Below are the code and all the weights of a small trained network. Each question names an input and a target symbol and asks about switching units off, where a switched-off unit gives its printed mean instead of its output.

import numpy as np


def w(rows, s, z=0):
    codes = np.array(rows[::2]) - 128.0
    scale = np.full(codes.shape[1], s)
    scale[-1] = z or s
    return codes * scale


def f(y):
    return np.maximum(y, 0)


def softmax(a):
    e = np.exp(a - a.max(-1, keepdims=True))
    return e / e.sum(-1, keepdims=True)


def log_softmax(a):
    a = a - a.max(-1, keepdims=True)
    return a - np.log(np.exp(a).sum(-1, keepdims=True))


def net(x, mask):
    ids = ['αβδεζηθξπψω'.index(c) for c in x.split()]
    T = len(ids)
    res = E[ids] + P[:T]
    r = res
    for j in range(2):
        rows = slice(4 * j, 4 * j + 4)
        q, k, v = (r @ M[0][rows].T for M in (Q, K, V))
        z = softmax(np.where(np.tri(T) > 0, q @ k.T / 4**0.5, -1e9)) @ v
        o = O[0][rows]
        res = res + np.where(mask[j], z, o[:, -1]) @ o[:, :-1]
    y = f(res @ A[0][:, :-1].T + A[0][:, -1])
    res = res + np.where(mask[2:6], y, B[0][:, -1]) @ B[0][:, :-1]
    return log_softmax(res[-1] @ U[:, :-1].T + U[:, -1])


Q, K, V, O, A, B = {}, {}, {}, {}, {}, {}
E = w([
[146,152,118,46],'α',
[11,16,147,25],'β',
[172,183,149,186],'δ',
[167,173,150,65],'ε',
[147,80,182,179],'ζ',
[141,24,130,5],'η',
[135,59,137,156],'θ',
[213,214,91,130],'ξ',
[189,91,55,29],'π',
[217,29,12,196],'ψ',
[87,79,103,144],'ω',
],0.011)
P = w([
[105,153,85,110],'0',
[151,111,149,122],'1',
[144,86,158,115],'2',
[145,74,146,113],'3',
[121,136,140,148],'4',
[107,135,121,118],'5',
[127,163,135,107],'6',
[99,136,130,110],'7',
[110,101,113,111],'8',
[67,96,89,147],'9',
[110,128,101,117],'10',
[106,126,92,89],'11',
[133,93,96,2],'12',
],0.016)
Q[0] = w([
[192,143,135,29],'H1',
[143,53,85,100],'H1',
[98,141,2,178],'H1',
[213,82,170,136],'H1',
[145,59,187,85],'H2',
[159,164,125,197],'H2',
[148,17,41,146],'H2',
[174,105,76,64],'H2',
],0.0083)
K[0] = w([
[63,21,39,187],'H1',
[39,178,140,111],'H1',
[160,114,176,69],'H1',
[87,122,2,82],'H1',
[161,193,30,65],'H2',
[168,164,104,37],'H2',
[137,62,53,160],'H2',
[53,105,93,124],'H2',
],0.0086)
V[0] = w([
[182,183,47,148],'H1',
[40,60,159,153],'H1',
[129,183,199,81],'H1',
[187,104,163,192],'H1',
[99,5,163,102],'H2',
[54,123,138,95],'H2',
[137,173,181,156],'H2',
[149,83,136,82],'H2',
],0.013)
O[0] = w([
[153,13,116,88,69],'H1',
[74,179,112,208,173],'H1',
[149,211,190,2,112],'H1',
[128,122,31,137,46],'H1',
[59,144,115,82,253],'H2',
[102,73,254,168,173],'H2',
[199,170,97,150,37],'H2',
[97,156,75,51,208],'H2',
],0.0086,0.0072)
A[0] = w([
[114,122,104,191,56],'N1',
[1,141,98,100,39],'N2',
[72,146,108,102,165],'N3',
[105,92,153,13,252],'N4',
],0.008,0.0028)
B[0] = w([
[164,2,165,111,131],'N1',
[188,162,165,150,241],'N2',
[184,56,105,194,196],'N3',
[98,196,84,126,250],'N4',
],0.0099,0.014)
U = w([
[116,148,116,72,2],'α',
[187,181,163,59,45],'β',
[169,145,79,105,29],'δ',
[161,148,219,185,97],'ε',
[68,210,126,171,191],'ζ',
[234,138,105,112,89],'η',
[129,171,133,61,105],'θ',
[132,65,98,159,86],'ξ',
[206,133,114,199,134],'π',
[122,85,143,185,124],'ψ',
[144,129,1,211,147],'ω',
],0.0082,0.0056)

Each question gives the input, a string of symbols that net reads in full, and the target symbol t.
The units are the heads (4 rows each of Q, K, V and O) and the neurons (one row each of A and B). Each row of codes is followed by its name. A weight is (code - 128) times the scale printed after its matrix; where a second scale follows, it is the last column's (O, A, B and U).
mask holds one flag per unit, heads first, then neurons. A switched-off unit (its flag False) gives its mean, the last column of its rows in O or B, instead of its output. The means were averaged over made-up inputs and are rounded, as every weight is.
A unit's drop is (log p(t) with every unit on - log p(t) with that unit switched off) / (log p(t) with every unit on - log p(t) with every unit switched off).
The circuit of an input: a set's keep is (log p(t) with only the set's units on - log p(t) with every unit switched off) / (log p(t) with every unit on - log p(t) with every unit switched off). Starting from all 6 units, units are removed one at a time, each time the one whose removal leaves the highest keep (on an exact tie, the one counted first), for as long as the keep stays at least 0.8.
circuit, biggest first: the units of the circuit, biggest drop first
unit that matters most: the unit with the biggest drop
which heads matter: for each layer, one digit per head in row order, 1 if its drop is at least 0.15 and else 0, layers parted by /
input ψ ψ δ, target ξ: circuit, biggest first : (H1, N4)
input ε η ω α ψ α α ε η ξ ψ π, target ω: which heads matter : 11
input α β ξ β ω ω α α ε θ β ε ξ, target ζ: unit that matters most : H1
input α ζ π ε ξ β θ β β θ η π, target ζ: which heads matter : 11
input ψ θ α ω, target ω: which heads matter : 11
input ξ ζ η δ π η η ξ α ψ ε θ ω, target ω: circuit, biggest first : (H1, N3, H2)
input ξ ε ζ, target η: circuit, biggest first : (H2, H1)
input ε ω η ψ ω ω η θ π α ξ β β, target ζ: circuit, biggest first : (N4, H1)
input ε β β β η δ η π β ε ε β ε, target ζ: which heads matter : 10
input ζ ω ζ δ δ ε ψ η π ζ ξ π η, target ω: which heads matter : 10
input η ω θ π ψ θ, target ω: which heads matter : 11
input π ζ ψ η δ θ, target ω: circuit, biggest first : (H1, H2)
input ε ζ ε ε α η ε π θ θ θ ψ δ, target ω: which heads matter : 10
input ζ ε ζ ε η ψ α, target ω: circuit, biggest first : (H1)
input β β β, target ε: which heads matter : 10
input β β η, target ε: circuit, biggest first : (H1, N2, H2)
input α π α θ ζ ψ η ψ ω α θ ε ξ, target ω: which heads matter : 10
input θ ψ π ε π δ η ε β β η ξ β, target ζ: which heads matter : 10
input α η ψ θ ε ω θ π, target ω: circuit, biggest first : (H1, H2)
input ω ε ξ α ε θ δ β β η ε ξ θ, target ζ: circuit, biggest first : (H1)
